Below are the code and all the weights of a small trained network. Each question names an input and a target symbol and asks about switching units off, where a switched-off unit gives its printed mean instead of its output.

import numpy as np


def w(rows, s, z=0):
    codes = np.array(rows[::2]) - 128.0
    scale = np.full(codes.shape[1], s)
    scale[-1] = z or s
    return codes * scale


def norm(h):
    return h / np.sqrt((h * h).mean(-1, keepdims=True) + 1e-5)


def f(y):
    return y / 2 * (1 + np.tanh(0.7978845608 * (y + 0.044715 * y**3)))


def softmax(a):
    e = np.exp(a - a.max(-1, keepdims=True))
    return e / e.sum(-1, keepdims=True)


def log_softmax(a):
    a = a - a.max(-1, keepdims=True)
    return a - np.log(np.exp(a).sum(-1, keepdims=True))


def net(x, mask):
    ids = ['αεζηλμστω'.index(c) for c in x.split()]
    T = len(ids)
    res = E[ids] + P[:T]
    u = 0
    for l in range(3):
        q, k, v = (norm(res) @ M[l].T for M in (Q, K, V))
        z = softmax(np.where(np.tri(T) > 0, q @ k.T / 4**0.5, -1e9)) @ v
        res = res + np.where(mask[u], z, O[l][:, -1]) @ O[l][:, :-1]
        u += 1
        y = f(norm(res) @ A[l][:, :-1].T + A[l][:, -1])
        res = res + np.where(mask[u : u + 4], y, B[l][:, -1]) @ B[l][:, :-1]
        u += 4
    return log_softmax(norm(res)[-1] @ U[:, :-1].T + U[:, -1])


Q, K, V, O, A, B = {}, {}, {}, {}, {}, {}
E = w([
[142,189,78,147,128,136,78,106,59,112,128],'α',
[112,107,119,24,141,39,165,183,114,65,168],'ε',
[141,115,222,54,179,157,74,189,186,167,91],'ζ',
[180,144,122,78,132,143,222,211,141,254,227],'η',
[154,172,50,145,58,35,182,118,130,179,52],'λ',
[138,243,140,68,136,168,145,120,194,113,50],'μ',
[111,76,205,70,96,227,148,145,24,86,162],'σ',
[116,203,149,103,138,124,177,241,105,183,100],'τ',
[82,145,115,164,138,124,110,167,117,153,184],'ω',
],0.017)
P = w([
[89,130,172,166,1,131,112,201,82,99,163],'0',
[87,167,128,120,69,145,116,139,101,119,167],'1',
[126,157,121,135,92,126,120,142,87,107,141],'2',
[126,146,136,132,120,127,131,135,97,118,144],'3',
[129,147,118,146,137,120,130,128,107,108,129],'4',
[129,134,123,163,151,117,130,130,110,94,122],'5',
[128,128,117,160,172,121,135,131,115,98,113],'6',
[125,118,121,175,179,125,136,136,124,89,109],'7',
[130,113,139,172,191,123,135,149,129,87,119],'8',
[124,108,122,170,207,132,144,137,140,90,106],'9',
],0.0093)
Q[0] = w([
[96,146,101,123,129,99,106,215,155,124,1],'L0H1',
[156,131,120,92,99,148,127,137,116,141,93],'L0H1',
[120,107,88,155,125,164,98,53,118,100,145],'L0H1',
[111,76,66,114,133,182,165,102,56,99,187],'L0H1',
],0.007)
K[0] = w([
[65,92,65,24,243,2,115,147,96,15,157],'L0H1',
[245,183,231,66,84,54,166,135,120,131,131],'L0H1',
[152,134,115,217,116,217,56,64,152,125,28],'L0H1',
[140,70,145,192,71,228,130,75,72,117,162],'L0H1',
],0.0042)
V[0] = w([
[143,122,91,176,163,141,125,163,122,195,241],'L0H1',
[163,107,155,49,118,42,197,164,114,3,201],'L0H1',
[90,135,175,164,99,83,114,138,136,75,204],'L0H1',
[52,144,94,199,171,121,54,158,132,78,98],'L0H1',
],0.0046)
O[0] = w([
[126,37,149,115,179,130,78,146,112,89,155,110],'L0H1',
[92,162,188,140,254,142,107,83,95,239,135,254],'L0H1',
[102,172,88,228,159,120,175,36,108,132,98,159],'L0H1',
[198,119,182,42,118,138,154,158,98,215,195,88],'L0H1',
],0.008,0.0055)
A[0] = w([
[86,133,190,114,177,228,62,134,150,148,67,253],'L0N1',
[165,194,159,112,58,127,193,117,148,71,60,199],'L0N2',
[90,61,119,47,85,94,147,126,114,46,140,24],'L0N3',
[155,78,48,157,2,118,210,101,147,125,71,10],'L0N4',
],0.0066,0.00046)
B[0] = w([
[101,50,83,154,83,93,88,10,181,169,39,254],'L0N1',
[96,112,89,58,247,233,186,83,120,101,66,217],'L0N2',
[110,210,67,167,34,130,194,179,87,186,144,137],'L0N3',
[62,2,113,51,88,54,252,208,177,94,74,249],'L0N4',
],0.0078,0.0044)
Q[1] = w([
[194,148,117,91,119,77,99,92,127,85,79],'L1H1',
[3,116,68,78,226,106,175,145,114,79,212],'L1H1',
[140,78,140,178,72,142,87,63,150,92,149],'L1H1',
[79,130,161,44,123,127,193,77,158,125,104],'L1H1',
],0.0061)
K[1] = w([
[179,138,81,116,45,25,43,77,195,2,49],'L1H1',
[52,107,167,170,244,34,202,151,94,56,176],'L1H1',
[47,84,104,224,44,125,153,56,129,56,158],'L1H1',
[147,80,207,2,156,112,134,86,107,150,64],'L1H1',
],0.0055)
V[1] = w([
[191,169,25,90,104,51,167,106,2,16,121],'L1H1',
[99,166,135,106,110,66,35,143,142,117,130],'L1H1',
[102,126,192,86,196,41,173,189,136,146,141],'L1H1',
[98,51,235,150,87,125,250,63,16,93,179],'L1H1',
],0.0042)
O[1] = w([
[113,102,153,145,138,185,140,100,152,172,166,117],'L1H1',
[118,117,161,93,110,181,168,212,170,192,86,82],'L1H1',
[118,145,141,115,2,217,79,45,97,88,115,254],'L1H1',
[231,123,72,98,109,87,146,124,193,79,166,252],'L1H1',
],0.0079,0.0023)
A[1] = w([
[114,99,118,96,252,183,77,118,97,59,172,180],'L1N1',
[93,88,75,72,75,148,183,206,81,130,108,52],'L1N2',
[66,182,52,128,146,149,5,145,146,30,74,185],'L1N3',
[25,167,162,143,3,219,113,107,46,71,137,252],'L1N4',
],0.0074,0.00036)
B[1] = w([
[39,62,158,112,77,117,216,141,113,106,112,175],'L1N1',
[97,171,166,196,80,112,136,118,120,106,153,230],'L1N2',
[254,153,134,102,105,148,147,160,142,164,227,161],'L1N3',
[183,170,106,134,156,136,130,180,114,189,194,254],'L1N4',
],0.011,0.0062)
Q[2] = w([
[90,117,111,84,156,114,131,64,233,81,76],'L2H1',
[1,102,188,223,114,93,212,77,124,98,104],'L2H1',
[137,146,161,111,137,147,194,120,93,167,165],'L2H1',
[200,215,63,118,178,93,121,179,31,175,244],'L2H1',
],0.0067)
K[2] = w([
[88,141,142,56,134,134,160,8,210,30,64],'L2H1',
[21,50,152,142,193,176,149,182,128,59,135],'L2H1',
[100,133,120,101,253,170,93,133,173,109,244],'L2H1',
[172,235,57,129,103,135,154,159,77,197,249],'L2H1',
],0.007)
V[2] = w([
[196,185,34,253,88,136,74,173,120,145,128],'L2H1',
[76,66,121,220,64,245,104,87,166,99,157],'L2H1',
[24,15,63,195,85,87,173,160,65,196,47],'L2H1',
[48,59,180,84,12,203,157,122,122,159,152],'L2H1',
],0.0041)
O[2] = w([
[61,108,132,116,152,130,70,23,91,218,141,211],'L2H1',
[117,230,170,22,154,111,185,169,126,145,137,8],'L2H1',
[187,136,109,232,111,80,164,146,152,95,127,240],'L2H1',
[100,92,114,145,116,50,70,98,152,70,1,252],'L2H1',
],0.0086,0.0018)
A[2] = w([
[154,210,136,174,212,132,56,100,134,91,95,2],'L2N1',
[112,190,120,181,229,142,141,23,202,171,52,60],'L2N2',
[154,119,42,78,145,127,72,147,202,75,60,91],'L2N3',
[247,255,91,166,128,200,49,196,150,186,232,89],'L2N4',
],0.0072,0.0019)
B[2] = w([
[114,129,116,143,164,97,89,128,41,138,96,147],'L2N1',
[166,202,113,141,165,68,115,160,19,111,101,224],'L2N2',
[116,80,151,109,79,180,102,149,143,170,170,165],'L2N3',
[164,207,154,190,115,103,179,99,248,145,142,254],'L2N4',
],0.015,0.0073)
U = w([
[117,151,98,136,119,165,108,139,136,83,135,34],'α',
[143,204,122,135,171,81,109,127,53,140,62,172],'ε',
[151,102,147,87,62,133,35,171,175,161,90,183],'ζ',
[137,144,104,107,123,146,121,117,146,93,133,25],'η',
[58,99,161,155,97,105,216,109,176,38,43,189],'λ',
[162,190,116,37,137,253,178,154,131,81,74,110],'μ',
[126,139,103,115,137,151,135,137,152,107,132,3],'σ',
[175,201,186,175,114,138,182,97,194,175,178,140],'τ',
[52,85,113,108,105,176,174,115,64,165,190,184],'ω',
],0.0066,0.0024)

Each question gives the input, a string of symbols that net reads in full, and the target symbol t.
The units are the heads (4 rows each of Q, K, V and O) and the neurons (one row each of A and B). Each row of codes is followed by its name. A weight is (code - 128) times the scale printed after its matrix; where a second scale follows, it is the last column's (O, A, B and U).
mask holds one flag per unit, layer by layer, with each layer's heads first. A switched-off unit (its flag False) gives its mean, the last column of its rows in O or B, instead of its output. The means were averaged over made-up inputs and are rounded, as every weight is.
A unit's drop is (log p(t) with every unit on - log p(t) with that unit switched off) / (log p(t) with every unit on - log p(t) with every unit switched off).
The circuit of an input: a set's keep is (log p(t) with only the set's units on - log p(t) with every unit switched off) / (log p(t) with every unit on - log p(t) with every unit switched off). Starting from the 12 units with the biggest drops (on a tie, the unit counted first), units are removed one at a time, each time the one whose removal leaves the highest keep (on an exact tie, the one counted first), for as long as the keep stays at least 0.8.
circuit, biggest first: the units of the circuit, biggest drop first
unit that matters most: the unit with the biggest drop
top k neurons: the k neurons with the biggest drops, biggest first
top k neurons in layer l: the k neurons of layer l with the biggest drops, biggest first
drop when u is switched off: that unit's drop, to one decimal
input λ λ ε λ λ σ η τ ω ζ, target ε: circuit, biggest first => [L2N2]
input λ λ α σ ε λ σ σ λ ε, target ω: top 3 neurons => [L1N4, L0N2, L1N1]
input λ ω λ τ α λ α, target ω: circuit, biggest first => [L1H1, L1N1, L0H1, L2N4]
input α α τ ζ λ λ τ ζ μ, target μ: circuit, biggest first => [L0N2, L0H1, L2N4]
input σ η λ ω λ σ λ σ α, target τ: top 3 neurons => [L1N3, L0N2, L0N4]
input ε ω ζ ω, target ω: circuit, biggest first => [L0H1, L1N1, L2N4]
input σ ζ ζ ζ λ λ λ ζ, target ζ: circuit, biggest first => [L0H1, L2N3, L2N4]
input τ ε λ λ α λ ε σ, target τ: top 2 neurons in layer 0 => [L0N3, L0N2]
input λ ω ε μ σ, target τ: circuit, biggest first => [L1N4, L2N4]
input λ σ ω ζ ω ω, target λ: circuit, biggest first => [L1N1, L0H1, L1N4]
input ω ω ω, target λ: top 2 neurons => [L1N1, L1N4]
input ζ η σ α α α, target λ: top 4 neurons => [L1N1, L1N4, L0N3, L2N2]
input ε λ ζ ζ λ ζ α σ σ σ, target λ: top 2 neurons in layer 1 => [L1N1, L1N3]
input η σ λ ε σ ε η ω λ η, target λ: top 2 neurons in layer 1 => [L1N1, L1N4]
input ε ε σ σ ε, target λ: top 2 neurons in layer 2 => [L2N2, L2N4]
input ζ λ ζ, target ζ: unit that matters most => L0N1
input λ ε η σ σ, target ω: top 3 neurons => [L1N4, L0N1, L0N3]
input α ε σ τ η α ε ζ λ α, target λ: top 3 neurons => [L1N1, L0N4, L1N4]
input η λ ε, target τ: top 3 neurons => [L1N4, L0N2, L0N3]
input λ ζ σ λ ζ σ λ σ σ σ, target λ: unit that matters most => L1H1
input α λ σ α, target ω: top 3 neurons in layer 0 => [L0N4, L0N1, L0N2]
input μ λ λ ε ζ λ α, target τ: top 3 neurons => [L1N3, L0N1, L2N4]
input τ λ λ ω σ ζ σ, target ω: top 2 neurons => [L1N4, L0N3]
input σ λ ω ε ω, target ω: top 3 neurons in layer 0 => [L0N1, L0N4, L0N3]
input λ τ λ η η σ η, target λ: top 3 neurons => [L1N1, L1N4, L0N3]
input ζ λ α ε, target τ: top 3 neurons => [L1N4, L0N2, L2N4]
input μ ζ η λ τ σ λ η, target ω: top 2 neurons => [L0N2, L1N4]
input ε ζ ε, target ω: top 2 neurons in layer 0 => [L0N2, L0N1]
input ε λ λ ε ζ τ ε, target λ: drop when L0N3 is switched off => 0.0
